Below are the code and all the weights of a small trained network. Each question names an input and a class and asks about switching units off, where a switched-off unit gives its printed mean instead of its output.

import numpy as np


def w(rows, s, z=0):
    codes = np.array(rows[::2]) - 128.0
    scale = np.full(codes.shape[1], s)
    scale[-1] = z or s
    return codes * scale


def norm(h):
    return h / np.sqrt((h * h).mean(-1, keepdims=True) + 1e-5)


def f(y):
    return np.maximum(y, 0)


def log_softmax(a):
    a = a - a.max(-1, keepdims=True)
    return a - np.log(np.exp(a).sum(-1, keepdims=True))


def net(x, mask):
    res = np.array(x, float).reshape(1, 8) / 4 @ E
    u = 0
    for l in range(2):
        y = f(norm(res) @ A[l][:, :-1].T + A[l][:, -1])
        res = res + np.where(mask[u : u + 14], y, B[l][:, -1]) @ B[l][:, :-1]
        u += 14
    return log_softmax(norm(res)[-1] @ U[:, :-1].T + U[:, -1])


A, B = {}, {}
E = w([
[197,71,82,67,86,208,134,141,163,171,189,96],'x0',
[243,145,49,124,114,45,128,91,101,147,86,155],'x1',
[221,119,252,198,175,125,39,106,56,181,166,110],'x2',
[56,16,159,54,11,170,181,153,63,132,68,158],'x3',
[158,129,111,119,98,114,110,89,95,143,65,159],'x4',
[86,167,180,78,97,131,100,154,13,167,204,33],'x5',
[139,151,223,84,56,46,228,124,94,32,30,160],'x6',
[74,127,120,254,182,48,122,93,80,129,37,227],'x7',
],0.0075)
A[0] = w([
[102,126,167,140,61,64,139,114,63,139,88,111,77],'L0N0',
[145,87,126,207,186,125,87,88,115,198,108,191,81],'L0N1',
[116,106,106,146,132,94,159,139,113,121,92,150,2],'L0N2',
[152,138,132,198,168,140,86,128,119,151,119,118,58],'L0N3',
[145,84,6,64,73,155,130,105,131,166,101,133,153],'L0N4',
[105,139,137,127,132,26,124,106,96,104,62,125,103],'L0N5',
[143,101,136,77,118,190,107,185,110,177,196,50,91],'L0N6',
[115,110,143,110,94,100,135,120,52,103,96,107,59],'L0N7',
[170,100,173,92,123,145,155,136,96,103,115,117,103],'L0N8',
[153,177,58,146,199,105,62,152,114,143,205,73,120],'L0N9',
[136,163,119,144,130,114,118,130,131,90,153,99,36],'L0N10',
[94,126,103,137,108,112,155,122,127,153,82,159,17],'L0N11',
[32,98,73,127,134,181,137,149,133,147,131,121,76],'L0N12',
[120,155,82,145,149,101,171,142,164,87,65,191,165],'L0N13',
],0.012,0.0053)
B[0] = w([
[139,207,154,69,118,163,110,137,98,142,104,242,212],'L0N0',
[134,110,26,144,157,48,39,82,125,186,89,93,229],'L0N1',
[86,120,145,144,118,67,167,112,108,91,158,126,154],'L0N2',
[166,84,98,106,173,151,103,63,138,171,95,134,191],'L0N3',
[207,30,55,182,72,66,169,156,198,219,146,52,252],'L0N4',
[162,197,155,172,161,166,244,144,133,92,193,161,217],'L0N5',
[144,81,200,123,48,136,232,105,67,73,194,105,255],'L0N6',
[148,173,85,86,132,121,111,158,108,130,114,215,188],'L0N7',
[144,162,95,161,109,131,77,178,180,143,102,161,182],'L0N8',
[69,162,105,101,241,134,119,2,191,165,96,131,255],'L0N9',
[159,124,95,78,139,120,125,73,133,164,125,98,144],'L0N10',
[61,90,172,100,118,41,145,80,109,107,117,146,161],'L0N11',
[23,114,82,172,105,186,99,200,152,109,159,107,197],'L0N12',
[113,58,88,160,90,66,185,134,80,75,33,125,230],'L0N13',
],0.0088,0.0099)
A[1] = w([
[209,182,186,118,195,87,142,63,80,153,155,110,78],'L1N0',
[132,103,123,194,197,129,85,119,147,162,98,124,4],'L1N1',
[7,132,107,106,126,144,67,158,61,111,84,146,90],'L1N2',
[111,119,106,102,77,135,79,162,71,219,225,123,182],'L1N3',
[113,49,164,104,84,175,153,125,155,95,173,82,58],'L1N4',
[156,145,221,59,128,170,36,84,91,140,187,103,67],'L1N5',
[129,35,147,254,169,125,54,117,54,179,101,104,53],'L1N6',
[150,131,173,126,145,146,115,157,176,78,76,164,153],'L1N7',
[137,138,152,198,199,85,56,138,148,130,96,116,7],'L1N8',
[127,132,79,146,155,122,126,118,178,102,127,172,133],'L1N9',
[118,193,106,184,233,111,123,95,164,169,154,57,190],'L1N10',
[6,77,85,108,110,196,156,174,189,124,122,134,166],'L1N11',
[68,109,81,116,133,105,149,151,159,100,150,100,139],'L1N12',
[106,171,84,95,121,107,146,146,179,158,109,93,58],'L1N13',
],0.0097,0.0036)
B[1] = w([
[37,142,128,95,200,243,59,92,128,109,163,89,216],'L1N0',
[150,121,89,108,64,52,122,171,168,210,106,100,184],'L1N1',
[217,245,225,110,193,196,103,149,92,147,77,238,166],'L1N2',
[119,141,160,198,120,41,222,194,58,70,56,107,198],'L1N3',
[133,221,92,237,112,129,8,171,211,147,167,63,207],'L1N4',
[32,58,147,176,84,143,250,136,76,11,81,117,186],'L1N5',
[158,81,27,55,103,28,36,87,158,145,17,164,199],'L1N6',
[21,157,154,163,164,184,107,94,84,136,90,168,157],'L1N7',
[70,83,31,141,55,93,46,155,178,168,56,115,172],'L1N8',
[73,129,110,109,80,104,144,168,119,105,67,135,186],'L1N9',
[187,45,90,34,145,96,57,44,184,160,32,188,254],'L1N10',
[49,207,108,164,241,156,2,95,108,159,193,177,220],'L1N11',
[73,188,115,150,166,146,46,87,88,137,100,129,190],'L1N12',
[139,68,117,141,146,68,103,88,105,100,105,111,159],'L1N13',
],0.0074,0.0093)
U = w([
[116,192,168,106,163,176,76,132,103,146,118,195,177],'0',
[148,99,168,42,171,157,142,55,143,123,139,86,65],'1',
[100,116,133,172,107,165,130,136,149,125,210,46,174],'2',
[122,88,47,127,152,82,91,84,175,163,87,117,211],'3',
[254,95,120,106,49,98,150,185,134,164,126,103,81],'4',
[158,98,176,117,150,98,123,135,146,121,135,127,6],'5',
[161,96,153,100,161,110,130,143,125,133,149,130,3],'6',
[110,132,144,159,102,95,199,157,86,81,81,177,178],'7',
],0.021,0.0058)

Each question gives the input, the list of numbers given to net, and the class t.
The units are the neurons (one row each of A and B). Each row of codes is followed by its name. A weight is (code - 128) times the scale printed after its matrix; where a second scale follows, it is the last column's (A, B and U).
mask holds one flag per neuron, layer by layer. A switched-off neuron (its flag False) gives its mean, the last column of its row in B, instead of its output. The means were averaged over made-up inputs and are rounded, as every weight is.
A unit's drop is (log p(t) with every unit on - log p(t) with that unit switched off) / (log p(t) with every unit on - log p(t) with every unit switched off).
The circuit of an input: a set's keep is (log p(t) with only the set's units on - log p(t) with every unit switched off) / (log p(t) with every unit on - log p(t) with every unit switched off). Starting from the 12 units with the biggest drops (on a tie, the unit counted first), units are removed one at a time, each time the one whose removal leaves the highest keep (on an exact tie, the one counted first), for as long as the keep stays at least 0.8.
units of the circuit, in order: the units of the circuit, biggest drop first
most important unit: the unit with the biggest drop
k most important neurons: the k neurons with the biggest drops, biggest first
k most important neurons of layer l: the k neurons of layer l with the biggest drops, biggest first
drop when u is switched off: that unit's drop, to one decimal
input [-1,2,-1,7,5,6,1,7], class 7: units of the circuit, in order => [L0N5]
input [-3,3,7,-6,8,-3,8,-2], class 0: units of the circuit, in order => [L0N4, L1N0]
input [5,-7,4,-4,-2,-1,-7,-8], class 2: 2 most important neurons => [L0N6, L1N4]
input [-4,-6,-7,5,-4,-4,4,-5], class 0: 2 most important neurons of layer 1 => [L1N11, L1N2]
input [-7,-4,-4,-7,-8,8,5,6], class 0: 2 most important neurons => [L0N4, L0N6]
input [-7,7,5,-3,-7,-4,7,-2], class 7: 2 most important neurons of layer 0 => [L0N13, L0N9]
input [-2,8,-3,-5,-3,7,-6,-5], class 1: 2 most important neurons => [L0N6, L0N9]
input [4,5,2,3,-4,-7,6,-1], class 7: 2 most important neurons of layer 0 => [L0N13, L0N1]
input [6,-3,2,6,6,-7,-7,-6], class 4: 3 most important neurons of layer 0 => [L0N4, L0N9, L0N5]
input [-7,-1,-8,-8,1,7,1,-8], class 1: 2 most important neurons => [L0N4, L0N1]
input [2,-7,1,-7,2,5,0,0], class 1: 2 most important neurons of layer 0 => [L0N9, L0N6]
input [-5,1,4,2,-2,8,-7,-8], class 2: 2 most important neurons => [L0N6, L1N4]
input [-3,-3,-8,4,1,-6,-6,-6], class 2: 2 most important neurons of layer 1 => [L1N10, L1N6]
input [-6,-4,-5,6,-5,-4,-2,2], class 0: most important unit => L1N11
input [0,-7,-3,-3,1,5,1,1], class 0: 2 most important neurons of layer 1 => [L1N2, L1N11]
input [-8,-2,-3,3,4,5,6,-4], class 0: 3 most important neurons of layer 0 => [L0N0, L0N4, L0N6]
input [-5,7,-2,3,4,1,4,-6], class 4: 2 most important neurons of layer 0 => [L0N4, L0N9]
input [4,2,-4,1,7,0,-1,-4], class 4: drop when L0N4 is switched off => 0.4
input [-3,4,-8,-1,-5,3,0,6], class 7: drop when L1N6 is switched off => 0.0
input [-1,-7,2,-7,-6,7,-1,0], class 1: drop when L0N6 is switched off => 0.1
input [7,1,-3,8,-1,-3,-5,-1], class 2: most important unit => L0N12
